Below is a small trained network, with its code and all its weights. Each question gives an input and a class and asks what happens when units are switched off, that is, made to give their printed mean instead of their output.

import numpy as np


def w(rows, s, z=0):
    codes = np.array(rows[::2]) - 128.0
    scale = np.full(codes.shape[1], s)
    scale[-1] = z or s
    return codes * scale


def f(y):
    return y / 2 * (1 + np.tanh(0.7978845608 * (y + 0.044715 * y**3)))


def log_softmax(a):
    a = a - a.max(-1, keepdims=True)
    return a - np.log(np.exp(a).sum(-1, keepdims=True))


def net(x, mask):
    res = np.array(x, float).reshape(1, 6) / 4 @ E
    y = f(res @ A[0][:, :-1].T + A[0][:, -1])
    res = res + np.where(mask, y, B[0][:, -1]) @ B[0][:, :-1]
    return log_softmax(res[-1] @ U[:, :-1].T + U[:, -1])


A, B = {}, {}
E = w([
[74,141,59,145],'x0',
[99,42,181,161],'x1',
[118,83,79,3],'x2',
[176,115,147,113],'x3',
[205,190,55,132],'x4',
[89,201,153,111],'x5',
],0.0057)
A[0] = w([
[131,5,112,135,244],'neuron 1',
[134,128,139,107,85],'neuron 2',
[141,123,176,70,61],'neuron 3',
[133,130,142,165,168],'neuron 4',
[84,177,113,222,33],'neuron 5',
[132,201,82,71,164],'neuron 6',
[140,94,93,115,123],'neuron 7',
[122,142,137,149,23],'neuron 8',
[143,134,135,135,82],'neuron 9',
[138,158,134,88,121],'neuron 10',
[242,159,230,211,11],'neuron 11',
[107,105,150,136,96],'neuron 12',
[78,78,234,89,211],'neuron 13',
[107,101,150,137,133],'neuron 14',
[93,89,171,126,125],'neuron 15',
[135,177,115,81,211],'neuron 16',
[143,190,55,97,121],'neuron 17',
[111,120,182,97,142],'neuron 18',
[132,135,124,117,124],'neuron 19',
[124,128,138,163,174],'neuron 20',
[135,191,108,69,192],'neuron 21',
[76,187,101,233,2],'neuron 22',
[137,133,144,97,46],'neuron 23',
[141,188,67,93,111],'neuron 24',
[132,159,100,113,188],'neuron 25',
[140,46,77,116,52],'neuron 26',
[184,8,55,103,84],'neuron 27',
[145,171,74,109,15],'neuron 28',
[126,136,134,117,96],'neuron 29',
[90,169,119,211,60],'neuron 30',
[41,42,194,139,42],'neuron 31',
[79,80,186,123,89],'neuron 32',
[153,142,165,202,196],'neuron 33',
[103,96,152,137,118],'neuron 34',
[212,146,195,181,21],'neuron 35',
],0.011,0.00096)
B[0] = w([
[49,97,94,48,208],'neuron 1',
[132,107,133,127,127],'neuron 2',
[143,75,117,168,149],'neuron 3',
[119,161,117,149,150],'neuron 4',
[145,159,29,175,199],'neuron 5',
[229,86,170,135,216],'neuron 6',
[138,123,108,85,143],'neuron 7',
[124,141,107,129,126],'neuron 8',
[131,133,136,127,127],'neuron 9',
[159,100,136,136,144],'neuron 10',
[104,244,232,85,254],'neuron 11',
[103,114,134,140,142],'neuron 12',
[106,48,163,207,241],'neuron 13',
[99,112,133,140,147],'neuron 14',
[95,89,146,150,171],'neuron 15',
[182,98,148,132,176],'neuron 16',
[221,101,154,126,218],'neuron 17',
[127,93,148,163,156],'neuron 18',
[136,122,133,123,130],'neuron 19',
[115,154,111,149,148],'neuron 20',
[200,88,158,132,194],'neuron 21',
[155,156,14,188,212],'neuron 22',
[138,102,127,137,127],'neuron 23',
[213,98,157,130,206],'neuron 24',
[168,122,137,121,158],'neuron 25',
[110,136,97,42,161],'neuron 26',
[111,108,39,2,211],'neuron 27',
[184,101,152,137,174],'neuron 28',
[135,122,133,134,126],'neuron 29',
[140,158,45,169,188],'neuron 30',
[46,79,161,200,241],'neuron 31',
[88,82,156,167,191],'neuron 32',
[121,213,126,156,199],'neuron 33',
[96,108,135,140,151],'neuron 34',
[106,191,196,97,198],'neuron 35',
],0.037,0.0048)
U = w([
[231,119,148,98,83],'0',
[30,91,155,167,53],'1',
[143,198,9,165,124],'2',
[82,115,71,4,107],'3',
[119,254,181,99,170],'4',
[130,60,163,164,254],'5',
],0.0045,0.0019)

Each question gives the input, the list of numbers given to net, and the class t.
The units are the neurons (one row each of A and B). Each row of codes is followed by its name. A weight is (code - 128) times the scale printed after its matrix; where a second scale follows, it is the last column's (A, B and U).
mask holds one flag per neuron, in row order. A switched-off neuron (its flag False) gives its mean, the last column of its row in B, instead of its output. The means were averaged over made-up inputs and are rounded, as every weight is.
A unit's drop is (log p(t) with every unit on - log p(t) with that unit switched off) / (log p(t) with every unit on - log p(t) with every unit switched off).
The circuit of an input: a set's keep is (log p(t) with only the set's units on - log p(t) with every unit switched off) / (log p(t) with every unit on - log p(t) with every unit switched off). Starting from the 12 units with the biggest drops (on a tie, the unit counted first), units are removed one at a time, each time the one whose removal leaves the highest keep (on an exact tie, the one counted first), for as long as the keep stays at least 0.8.
units of the circuit, in order: the units of the circuit, biggest drop first
k most important neurons: the k neurons with the biggest drops, biggest first
drop when u is switched off: that unit's drop, to one decimal
input [4,-5,-6,8,0,4], class 2: units of the circuit, in order => (neuron 22)
input [-1,-7,-1,-2,-5,1], class 0: units of the circuit, in order => (neuron 31; neuron 1)
input [6,2,2,-4,0,0], class 3: 2 most important neurons => (neuron 13; neuron 33)
input [-6,-6,-5,-7,-3,8], class 2: 3 most important neurons => (neuron 22; neuron 5; neuron 30)
input [-1,5,-5,-5,2,0], class 2: units of the circuit, in order => (neuron 22; neuron 5)
input [-4,4,-8,-3,-4,-3], class 1: 3 most important neurons => (neuron 31; neuron 13; neuron 32)
input [-4,-2,-3,1,-4,6], class 4: 3 most important neurons => (neuron 11; neuron 31; neuron 1)
input [-8,7,4,-6,-1,-7], class 1: 2 most important neurons => (neuron 31; neuron 13)
input [-4,6,3,-4,-2,-8], class 1: 4 most important neurons => (neuron 31; neuron 13; neuron 32; neuron 15)
input [-5,4,-1,5,0,-2], class 4: 3 most important neurons => (neuron 11; neuron 35; neuron 33)
input [7,8,-5,8,7,0], class 4: 2 most important neurons => (neuron 11; neuron 35)
input [-6,-3,-8,-8,1,6], class 2: 2 most important neurons => (neuron 22; neuron 5)
input [6,8,5,-1,-4,-7], class 3: 2 most important neurons => (neuron 27; neuron 1)
input [-6,-2,-7,-6,5,1], class 4: units of the circuit, in order => (neuron 11)
input [-6,5,-2,-8,5,-6], class 4: drop when neuron 11 is switched off => 0.2
input [2,-8,-5,-8,-2,7], class 2: drop when neuron 22 is switched off => 0.1
input [-4,3,7,-2,4,5], class 0: drop when neuron 31 is switched off => 0.2
